Below is a small trained network, with its code and all its weights. Each question gives an input and a class and asks what happens when units are switched off, that is, made to give their printed mean instead of their output.

import numpy as np


def w(rows, s, z=0):
    codes = np.array(rows[::2]) - 128.0
    scale = np.full(codes.shape[1], s)
    scale[-1] = z or s
    return codes * scale


def norm(h):
    return h / np.sqrt((h * h).mean(-1, keepdims=True) + 1e-5)


def f(y):
    return np.maximum(y, 0)


def log_softmax(a):
    a = a - a.max(-1, keepdims=True)
    return a - np.log(np.exp(a).sum(-1, keepdims=True))


def net(x, mask):
    res = np.array(x, float).reshape(1, 4) / 4 @ E
    u = 0
    for l in range(3):
        y = f(norm(res) @ A[l][:, :-1].T + A[l][:, -1])
        res = res + np.where(mask[u : u + 10], y, B[l][:, -1]) @ B[l][:, :-1]
        u += 10
    return log_softmax(norm(res)[-1] @ U[:, :-1].T + U[:, -1])


A, B = {}, {}
E = w([
[96,95,21,109,131,126,67,154,76,160,122],'x0',
[111,69,226,68,171,192,128,148,185,123,108],'x1',
[105,2,122,163,132,119,135,54,151,172,150],'x2',
[164,158,128,94,146,146,116,129,72,191,117],'x3',
],0.004)
A[0] = w([
[152,94,224,168,102,146,206,97,209,156,148,72],'0.n0',
[67,80,89,209,127,146,9,20,117,146,157,107],'0.n1',
[172,137,163,196,134,153,169,82,252,132,127,2],'0.n2',
[160,90,195,228,80,44,157,52,157,150,174,197],'0.n3',
[181,220,137,151,101,230,164,144,149,3,158,62],'0.n4',
[142,151,243,115,174,186,142,238,167,168,101,47],'0.n5',
[39,155,130,40,144,159,92,213,127,60,70,92],'0.n6',
[65,85,200,121,163,182,163,51,151,156,232,188],'0.n7',
[122,213,114,123,70,30,119,182,145,64,164,172],'0.n8',
[43,53,171,46,161,171,100,204,98,85,62,114],'0.n9',
],0.0036,0.0018)
B[0] = w([
[194,122,40,156,159,110,64,111,130,121,67,234],'0.n0',
[146,67,109,153,103,85,156,239,134,162,191,224],'0.n1',
[157,193,3,128,175,124,78,80,115,100,130,195],'0.n2',
[44,74,196,120,101,170,147,127,107,114,51,250],'0.n3',
[8,155,163,207,63,66,59,182,126,116,168,240],'0.n4',
[163,135,154,61,32,225,226,105,157,151,220,240],'0.n5',
[50,105,155,170,72,78,75,18,127,114,83,231],'0.n6',
[246,129,155,125,106,102,119,87,72,108,20,241],'0.n7',
[91,191,77,112,205,87,151,109,128,122,67,253],'0.n8',
[177,224,125,141,145,129,147,110,104,222,183,232],'0.n9',
],0.0037,0.0036)
A[1] = w([
[214,150,135,32,117,194,133,110,133,126,196,19],'1.n0',
[189,93,142,74,105,225,149,125,165,121,212,4],'1.n1',
[111,239,105,98,133,118,127,118,109,84,73,78],'1.n2',
[84,174,70,194,176,144,128,222,198,170,252,48],'1.n3',
[94,102,86,125,172,214,104,189,77,180,235,63],'1.n4',
[65,185,205,166,149,167,96,165,169,73,71,24],'1.n5',
[97,158,48,161,177,85,169,162,148,22,140,54],'1.n6',
[81,227,115,81,219,121,109,166,82,219,140,83],'1.n7',
[129,138,148,61,213,227,56,244,119,119,60,84],'1.n8',
[47,113,165,137,132,57,90,111,169,53,174,113],'1.n9',
],0.0041,0.0019)
B[1] = w([
[161,114,190,64,106,210,171,168,157,186,158,181],'1.n0',
[211,93,102,2,121,162,142,97,80,220,137,165],'1.n1',
[108,205,159,117,136,147,222,150,94,68,82,255],'1.n2',
[178,147,84,172,171,51,67,109,134,110,127,165],'1.n3',
[196,120,132,158,197,111,114,119,207,95,58,178],'1.n4',
[114,143,147,244,84,104,120,116,168,119,178,203],'1.n5',
[189,85,170,63,212,154,82,99,144,200,88,205],'1.n6',
[113,93,89,132,182,84,139,66,58,64,86,235],'1.n7',
[86,123,176,152,64,142,158,69,185,170,166,155],'1.n8',
[124,138,196,116,80,165,130,92,162,151,169,188],'1.n9',
],0.005,0.0038)
A[2] = w([
[174,95,85,164,143,101,99,92,177,181,59,156],'2.n0',
[193,147,109,13,126,195,90,187,195,160,182,36],'2.n1',
[3,200,163,113,75,140,137,202,144,92,159,56],'2.n2',
[140,105,194,125,121,160,142,26,147,94,47,118],'2.n3',
[88,106,131,110,107,170,158,82,63,179,190,94],'2.n4',
[140,218,127,116,148,143,160,113,115,51,64,109],'2.n5',
[77,203,165,180,106,120,75,180,104,51,121,119],'2.n6',
[142,76,190,128,185,160,40,23,144,120,34,164],'2.n7',
[118,133,128,43,178,206,145,125,153,206,172,5],'2.n8',
[121,134,30,94,208,54,84,154,82,132,126,145],'2.n9',
],0.005,0.0022)
B[2] = w([
[129,150,122,139,141,115,129,142,179,62,211,238],'2.n0',
[130,153,145,27,20,244,55,136,18,215,85,173],'2.n1',
[80,121,124,210,95,81,112,40,253,131,152,202],'2.n2',
[160,109,69,136,161,140,20,209,134,201,123,253],'2.n3',
[144,69,160,117,98,155,183,173,111,97,157,162],'2.n4',
[81,103,160,93,63,184,110,84,129,160,114,255],'2.n5',
[88,136,153,140,113,129,210,65,168,162,95,227],'2.n6',
[154,158,105,137,197,81,135,179,148,105,196,251],'2.n7',
[160,158,188,99,117,195,48,223,81,146,103,173],'2.n8',
[211,60,95,124,198,113,113,202,142,102,168,232],'2.n9',
],0.0061,0.0051)
U = w([
[253,37,25,206,230,19,38,240,195,67,238,171],'0',
[44,10,166,193,31,62,206,145,96,43,243,2],'1',
[122,193,37,69,195,61,183,100,7,33,36,105],'2',
[2,216,219,216,15,113,154,12,223,109,99,247],'3',
[211,152,222,35,59,236,26,205,75,224,151,171],'4',
],0.0074,0.0031)

Each question gives the input, the list of numbers given to net, and the class t.
The units are the neurons (one row each of A and B). Each row of codes is followed by its name. A weight is (code - 128) times the scale printed after its matrix; where a second scale follows, it is the last column's (A, B and U).
mask holds one flag per neuron, layer by layer. A switched-off neuron (its flag False) gives its mean, the last column of its row in B, instead of its output. The means were averaged over made-up inputs and are rounded, as every weight is.
A unit's drop is (log p(t) with every unit on - log p(t) with that unit switched off) / (log p(t) with every unit on - log p(t) with every unit switched off).
The circuit of an input: a set's keep is (log p(t) with only the set's units on - log p(t) with every unit switched off) / (log p(t) with every unit on - log p(t) with every unit switched off). Starting from the 12 units with the biggest drops (on a tie, the unit counted first), units are removed one at a time, each time the one whose removal leaves the highest keep (on an exact tie, the one counted first), for as long as the keep stays at least 0.8.
circuit, biggest first: the units of the circuit, biggest drop first
most important unit: the unit with the biggest drop
top k neurons: the k neurons with the biggest drops, biggest first
top k neurons in layer l: the k neurons of layer l with the biggest drops, biggest first
drop of u: that unit's drop, to one decimal
input [-3,1,1,1], class 0: circuit, biggest first -> 2.n7
input [8,-3,-6,-6], class 2: top 4 neurons -> 1.n2; 0.n8; 2.n3; 0.n1
input [0,-5,-4,-3], class 2: top 3 neurons in layer 1 -> 1.n6; 1.n7; 1.n3
input [2,-5,-5,-4], class 2: top 4 neurons in layer 1 -> 1.n6; 1.n7; 1.n2; 1.n3
input [3,-1,7,-4], class 1: circuit, biggest first -> 0.n1; 2.n3
input [-1,-4,5,6], class 1: circuit, biggest first -> 2.n3; 0.n1; 2.n4
input [-4,6,3,-3], class 4: top 4 neurons -> 0.n5; 0.n6; 0.n4; 2.n1
input [2,-1,2,-6], class 1: top 4 neurons in layer 1 -> 1.n4; 1.n7; 1.n3; 1.n9
input [4,2,-2,-8], class 3: top 2 neurons -> 0.n6; 0.n0
input [2,0,-3,5], class 2: top 2 neurons -> 1.n7; 0.n5
input [0,-6,6,0], class 1: top 2 neurons -> 0.n3; 2.n3
input [1,-5,-8,2], class 2: top 2 neurons -> 1.n7; 0.n3
input [7,-4,-6,-6], class 2: top 2 neurons in layer 2 -> 2.n3; 2.n5
input [-1,-7,-4,-5], class 3: top neuron -> 0.n4
input [7,-2,-5,2], class 2: top 2 neurons -> 1.n2; 0.n1
input [5,-1,-7,6], class 2: top 2 neurons -> 1.n7; 0.n3
input [-6,8,5,0], class 4: top 2 neurons in layer 0 -> 0.n5; 0.n6
input [6,-1,-4,7], class 2: top 2 neurons in layer 1 -> 1.n2; 1.n6
input [4,3,-1,1], class 0: top 2 neurons -> 1.n7; 0.n6
input [4,1,6,8], class 0: most important unit -> 0.n5
input [0,7,-8,-1], class 3: drop of 0.n6 -> 0.6
input [-4,-6,0,2], class 3: drop of 0.n3 -> 0.4
